Questions about the table below.
1) Give the entry just left of the smallest entry.
2) Give the entry just left of -261.
3) Give the entry directly below -428.
4) Give the entry in the top-left corner.
5) Give the minimum.
6) Give the entry just left of 653.
7) Give the entry in the bottom-right corner.
8) Give the top entry of the column that holds the smallest entry.
array([[-570, -649, -565, -317],
       [-262,  245, -213, -428],
       [-126,  255,  200, -292],
       [-395, -906, -189,  -65],
       [ -88,  653,   75, -581],
       [-245, -699,   87,  -69],
       [-159,  529,  -24, -509],
       [-321, -568, -204, -186],
       [-134,  490,  118, -430],
       [-543, -778, -481, -236],
       [-630, -730, -697, -298],
       [-421, -788, -286, -144],
       [-544, -693, -486, -261]])
1) -395
2) -486
3) -292
4) -570
5) -906
6) -88
7) -261
8) -649

arr =
[[ 498 -124  420  291   86]
 [ 244 -504  169  602 -383]]
Counting starts at 1.
Read off the top entry of the column that holds the smallest entry.
-124
Read off the entry at row 1, column 3.
420
Read off the entry in the top-right corner.
86
The top-left entry: 498
Read off the entry in the bottom-left corner.
244

[[-5.57  2.84 -2.35 -0.49 -3.23 -0.98]
 [ 4.65  0.27 -0.43 -2.85  3.89  1.60]
 [-3.74 -1.74  1.33  0.61 -2.03 -0.38]
 [ 0.02 -0.93  0.65 -0.30  1.27  0.48]
 [ 3.81  1.33 -1.56 -1.18  0.84  1.34]
 [-1.83  0.84 -1.64  3.43 -4.46 -0.14]
 [ 0.19 -3.32  2.65 -0.70  1.76  1.73]
 [ 1.29  2.44 -2.00  0.00  1.16 -0.60]]
Counting starts at 1.
The top-right entry -> -0.98
The entry in the top-left corner: -5.57
Find the entry at row 3, column 2.
A: -1.74
The maximum: 4.65
Find the entry in row 1 and column 3.
A: -2.35
The entry just left of 3.89 -> -2.85
Find the bottom-left entry.
A: 1.29
The entry in row 1 and column 2: 2.84
The entry directly below 3.89: -2.03
Find the entry at row 3, column 1.
A: -3.74
Find the entry just right of 2.65.
A: -0.70
The bottom-right entry is -0.60
Find the entry just right of the largest entry.
A: 0.27
The entry just left of 0.00: -2.00
The entry in row 3 and column 3 is 1.33
Find the entry just left of -0.98.
A: -3.23
Find the entry just left of 1.16.
A: 0.00
Find the entry directly below 1.76.
A: 1.16
Find the entry just left of -0.70.
A: 2.65

W =
[[0.00, 0.00, 0.00, 0.00, 0.00, 0.00, 0.00, 0.00, 0.00, 0.00, 0.00, 0.00],
 [0.17, 4.87, 2.77, -0.50, 4.17, -0.52, -4.83, -4.98, 1.04, 2.15, 3.78, -3.59],
 [0.16, 4.98, 2.82, -0.51, 4.26, -0.51, -4.96, -5.08, 1.05, 2.20, 3.86, -3.69],
 [0.16, 4.94, 2.81, -0.50, 4.23, -0.51, -4.92, -5.05, 1.04, 2.19, 3.83, -3.66],
 [0.13, 4.80, 2.72, -0.48, 4.11, -0.46, -4.81, -4.89, 0.99, 2.14, 3.72, -3.58],
 [0.14, 4.71, 2.67, -0.47, 4.04, -0.47, -4.71, -4.81, 0.98, 2.10, 3.66, -3.51],
 [0.01, -4.78, -2.68, 0.43, -4.12, 0.29, 4.98, 4.81, -0.89, -2.21, -3.72, 3.72],
 [-0.01, -4.84, -2.72, 0.44, -4.17, 0.31, 5.02, 4.88, -0.91, -2.23, -3.76, 3.75],
 [0.03, -4.56, -2.56, 0.40, -3.93, 0.25, 4.78, 4.58, -0.83, -2.12, -3.55, 3.57],
 [0.15, 4.92, 2.79, -0.50, 4.21, -0.49, -4.92, -5.02, 1.03, 2.19, 3.82, -3.66],
 [0.13, 4.75, 2.69, -0.48, 4.07, -0.46, -4.76, -4.84, 0.98, 2.12, 3.69, -3.54],
 [0.00, 0.00, 0.00, 0.00, 0.00, 0.00, 0.00, 0.00, 0.00, 0.00, 0.00, 0.00],
 [-0.02, -4.92, -2.77, 0.45, -4.23, 0.34, 5.08, 4.97, -0.94, -2.26, -3.82, 3.79],
 [0.14, 4.66, 2.64, -0.47, 3.99, -0.47, -4.65, -4.76, 0.97, 2.07, 3.61, -3.46]]
Indices start at 1.
Find the entry in row 1 and column 2.
0.00
The entry directly above -4.71: -4.81
The bottom-right entry is -3.46
Find the entry just right of -0.49.
-4.92
The entry directly below 4.94: 4.80
The entry in row 1 and column 1 -> 0.00
The entry directly below -3.58 is -3.51
Find the maximum.
5.08
Find the entry in the bottom-left corner.
0.14
Find the entry at row 3, column 2.
4.98
The entry at row 2, column 1 is 0.17
The entry at row 3, column 1: 0.16
Find the entry directly below the smallest entry.
-5.05
The entry just right of 2.72: -0.48
Find the entry directly above 4.80.
4.94
Find the entry directly above -5.05.
-5.08
Find the entry directly below -2.68.
-2.72
Find the entry directly above 2.15.
0.00
The entry directly above 4.66: -4.92
The entry in row 2 and column 2 -> 4.87
The bottom entry of the column that holds the smallest entry -> -4.76
Find the entry in row 1 and column 3.
0.00
Find the entry just right of 4.17.
-0.52
Find the top entry of the column that holds the largest entry.
0.00
Find the top-right entry.
0.00
The entry directly below the largest entry: -4.65
The entry just left of the largest entry is 0.34
The entry directly above 4.78: 5.02
The entry directly above the largest entry -> 0.00
Find the entry just right of 4.75.
2.69
